Here is a tiny trained network, its code and every weight. The questions are about switching its units off for an input and a class, where a switched-off unit gives its printed mean instead of its output.

import numpy as np


def w(rows, s, z=0):
    codes = np.array(rows[::2]) - 128.0
    scale = np.full(codes.shape[1], s)
    scale[-1] = z or s
    return codes * scale


def f(y):
    return np.maximum(y, 0)


def log_softmax(a):
    a = a - a.max(-1, keepdims=True)
    return a - np.log(np.exp(a).sum(-1, keepdims=True))


def net(x, mask):
    res = np.array(x, float).reshape(1, 4) / 4 @ E
    y = f(res @ A[0][:, :-1].T + A[0][:, -1])
    res = res + np.where(mask, y, B[0][:, -1]) @ B[0][:, :-1]
    return log_softmax(res[-1] @ U[:, :-1].T + U[:, -1])


A, B = {}, {}
E = w([
[149,179,255,25,52],'x0',
[198,39,165,106,61],'x1',
[53,134,142,138,16],'x2',
[97,234,90,39,170],'x3',
],0.0069)
A[0] = w([
[129,112,94,154,130,97],'neuron 1',
[121,131,180,178,132,111],'neuron 2',
[120,93,106,159,137,108],'neuron 3',
[130,110,77,163,130,109],'neuron 4',
[193,75,126,72,171,134],'neuron 5',
[104,128,143,96,71,144],'neuron 6',
[118,127,200,106,4,150],'neuron 7',
[112,167,90,89,145,95],'neuron 8',
[190,87,172,85,131,157],'neuron 9',
[121,128,93,168,123,142],'neuron 10',
[103,222,118,127,163,168],'neuron 11',
[115,192,132,139,146,143],'neuron 12',
[113,102,118,120,157,109],'neuron 13',
[95,134,156,206,142,153],'neuron 14',
[165,81,134,120,144,143],'neuron 15',
[138,111,70,141,135,175],'neuron 16',
[123,152,139,84,140,3],'neuron 17',
[114,139,175,154,98,159],'neuron 18',
[118,60,77,209,138,128],'neuron 19',
[99,221,42,59,153,134],'neuron 20',
[125,130,131,146,102,53],'neuron 21',
[120,138,146,127,54,78],'neuron 22',
],0.013,0.0046)
B[0] = w([
[109,79,136,159,138,158],'neuron 1',
[169,133,157,79,123,148],'neuron 2',
[133,88,126,146,103,167],'neuron 3',
[84,60,162,181,155,174],'neuron 4',
[130,155,101,213,191,184],'neuron 5',
[64,124,154,166,116,182],'neuron 6',
[93,183,217,133,66,249],'neuron 7',
[104,141,74,113,129,166],'neuron 8',
[146,201,147,162,186,196],'neuron 9',
[121,82,153,117,134,169],'neuron 10',
[84,103,117,62,206,204],'neuron 11',
[104,93,159,78,180,171],'neuron 12',
[116,113,132,138,118,145],'neuron 13',
[190,103,145,64,114,172],'neuron 14',
[167,157,101,164,142,171],'neuron 15',
[87,79,113,166,122,182],'neuron 16',
[101,122,132,133,89,144],'neuron 17',
[149,127,161,73,107,170],'neuron 18',
[168,49,109,153,35,225],'neuron 19',
[100,169,5,77,123,222],'neuron 20',
[113,122,134,151,128,134],'neuron 21',
[81,109,167,154,125,173],'neuron 22',
],0.029,0.011)
U = w([
[140,57,168,163,88,187],'0',
[146,110,203,79,159,85],'1',
[60,142,120,94,141,149],'2',
[169,166,174,175,166,191],'3',
[202,138,195,134,101,2],'4',
[76,191,245,129,68,61],'5',
],0.012,0.0017)

Each question gives the input, the list of numbers given to net, and the class t.
The units are the neurons (one row each of A and B). Each row of codes is followed by its name. A weight is (code - 128) times the scale printed after its matrix; where a second scale follows, it is the last column's (A, B and U).
mask holds one flag per neuron, in row order. A switched-off neuron (its flag False) gives its mean, the last column of its row in B, instead of its output. The means were averaged over made-up inputs and are rounded, as every weight is.
A unit's drop is (log p(t) with every unit on - log p(t) with that unit switched off) / (log p(t) with every unit on - log p(t) with every unit switched off).
The circuit of an input: a set's keep is (log p(t) with only the set's units on - log p(t) with every unit switched off) / (log p(t) with every unit on - log p(t) with every unit switched off). Starting from the 12 units with the biggest drops (on a tie, the unit counted first), units are removed one at a time, each time the one whose removal leaves the highest keep (on an exact tie, the one counted first), for as long as the keep stays at least 0.8.
units of the circuit, in order: the units of the circuit, biggest drop first
most important unit: the unit with the biggest drop
k most important neurons: the k neurons with the biggest drops, biggest first
drop of u: that unit's drop, to one decimal
input [-4,8,-7,7], class 3: most important unit : neuron 5
input [-5,5,4,5], class 0: units of the circuit, in order : neuron 11; neuron 7
input [-1,-8,-6,-4], class 0: units of the circuit, in order : neuron 19; neuron 9
input [0,5,-3,-8], class 3: 2 most important neurons : neuron 9; neuron 5
input [8,1,-7,4], class 2: 3 most important neurons : neuron 20; neuron 11; neuron 17
input [0,8,0,2], class 5: 2 most important neurons : neuron 7; neuron 20
input [-5,-1,-5,2], class 0: 4 most important neurons : neuron 19; neuron 4; neuron 9; neuron 16
input [4,-7,-1,-4], class 1: drop of neuron 7 : 0.2
input [-2,5,5,-2], class 5: drop of neuron 7 : 0.5
input [2,6,-8,6], class 3: drop of neuron 20 : 0.0
